Below are the code and all the weights of a small trained network. Each question names an input and a class and asks about switching units off, where a switched-off unit gives its printed mean instead of its output.

import numpy as np


def w(rows, s, z=0):
    codes = np.array(rows[::2]) - 128.0
    scale = np.full(codes.shape[1], s)
    scale[-1] = z or s
    return codes * scale


def f(y):
    return y / 2 * (1 + np.tanh(0.7978845608 * (y + 0.044715 * y**3)))


def log_softmax(a):
    a = a - a.max(-1, keepdims=True)
    return a - np.log(np.exp(a).sum(-1, keepdims=True))


def net(x, mask):
    res = np.array(x, float).reshape(1, 6) / 4 @ E
    y = f(res @ A[0][:, :-1].T + A[0][:, -1])
    res = res + np.where(mask, y, B[0][:, -1]) @ B[0][:, :-1]
    return log_softmax(res[-1] @ U[:, :-1].T + U[:, -1])


A, B = {}, {}
E = w([
[119,143,128,137,133],'x0',
[135,120,126,116,120],'x1',
[193,225,242,133,25],'x2',
[47,188,209,1,234],'x3',
[1,55,202,156,72],'x4',
[135,121,129,119,123],'x5',
],0.0092)
A[0] = w([
[145,172,158,84,187,111],'N0',
[135,66,95,192,96,201],'N1',
[51,76,121,97,171,113],'N2',
[144,119,101,96,60,110],'N3',
[133,99,80,227,119,129],'N4',
[80,122,148,127,158,145],'N5',
[99,79,151,84,154,111],'N6',
[129,180,190,110,64,38],'N7',
[5,106,124,75,178,106],'N8',
[102,128,69,181,85,46],'N9',
[224,173,128,130,105,121],'N10',
[129,90,35,119,156,84],'N11',
[188,166,82,124,110,110],'N12',
[133,135,223,136,119,18],'N13',
[115,109,46,134,165,188],'N14',
[188,165,81,108,204,96],'N15',
[81,186,138,129,116,131],'N16',
[218,120,162,164,89,108],'N17',
[160,171,80,169,69,143],'N18',
[77,144,120,119,114,118],'N19',
[56,95,182,168,59,108],'N20',
[172,135,130,126,84,137],'N21',
[146,51,110,209,109,17],'N22',
[136,83,32,141,171,8],'N23',
[142,167,215,113,65,120],'N24',
[115,187,168,62,174,121],'N25',
[215,174,141,148,95,121],'N26',
],0.013,0.012)
B[0] = w([
[209,83,122,130,168,190],'N0',
[178,124,167,165,189,245],'N1',
[59,151,128,107,28,214],'N2',
[110,131,149,162,145,152],'N3',
[199,88,96,102,141,214],'N4',
[101,130,143,98,91,182],'N5',
[80,153,200,128,60,177],'N6',
[155,70,39,112,136,175],'N7',
[105,160,123,118,85,246],'N8',
[90,79,58,103,107,159],'N9',
[98,183,218,149,103,211],'N10',
[208,134,150,132,173,181],'N11',
[76,147,148,111,126,181],'N12',
[67,99,30,72,85,153],'N13',
[187,80,53,72,99,214],'N14',
[181,88,41,93,146,193],'N15',
[157,139,129,123,103,160],'N16',
[100,163,160,149,138,206],'N17',
[78,223,185,178,146,211],'N18',
[107,100,140,138,92,147],'N19',
[228,48,80,107,203,224],'N20',
[112,162,157,171,156,180],'N21',
[67,91,1,39,119,178],'N22',
[222,153,246,170,169,169],'N23',
[206,91,135,123,177,220],'N24',
[189,91,98,91,185,218],'N25',
[96,162,118,181,109,214],'N26',
],0.009,0.014)
U = w([
[208,149,170,205,234,196],'0',
[141,116,62,138,184,216],'1',
[2,240,186,209,120,2],'2',
],0.0095,0.002)

Each question gives the input, the list of numbers given to net, and the class t.
The units are the neurons (one row each of A and B). Each row of codes is followed by its name. A weight is (code - 128) times the scale printed after its matrix; where a second scale follows, it is the last column's (A, B and U).
mask holds one flag per neuron, in row order. A switched-off neuron (its flag False) gives its mean, the last column of its row in B, instead of its output. The means were averaged over made-up inputs and are rounded, as every weight is.
A unit's drop is (log p(t) with every unit on - log p(t) with that unit switched off) / (log p(t) with every unit on - log p(t) with every unit switched off).
The circuit of an input: a set's keep is (log p(t) with only the set's units on - log p(t) with every unit switched off) / (log p(t) with every unit on - log p(t) with every unit switched off). Starting from the 12 units with the biggest drops (on a tie, the unit counted first), units are removed one at a time, each time the one whose removal leaves the highest keep (on an exact tie, the one counted first), for as long as the keep stays at least 0.8.
units of the circuit, in order: the units of the circuit, biggest drop first
top k neurons: the k neurons with the biggest drops, biggest first
drop of u: that unit's drop, to one decimal
input [1,-5,-1,4,-7,8], class 1: units of the circuit, in order	[N15]
input [7,6,8,4,1,8], class 1: top 2 neurons	[N13 N7]
input [-7,8,-6,-1,-4,3], class 0: top 2 neurons	[N23 N11]
input [-8,-8,0,8,0,-1], class 1: units of the circuit, in order	[N1 N23]
input [0,0,0,6,-5,1], class 1: top 4 neurons	[N1 N15 N23 N18]
input [7,3,0,1,-3,-4], class 1: top 2 neurons	[N1 N23]
input [-7,4,-6,-1,-3,-4], class 0: top 2 neurons	[N23 N11]
input [3,-8,-6,-2,-2,6], class 0: top 3 neurons	[N23 N11 N1]
input [-2,-7,1,-6,-6,-7], class 2: top 3 neurons	[N18 N20 N10]
input [-2,5,-5,-8,-7,-3], class 0: drop of N23	0.8
input [2,3,8,5,8,-4], class 1: drop of N13	0.3
input [2,5,-3,5,2,-2], class 2: drop of N25	0.0
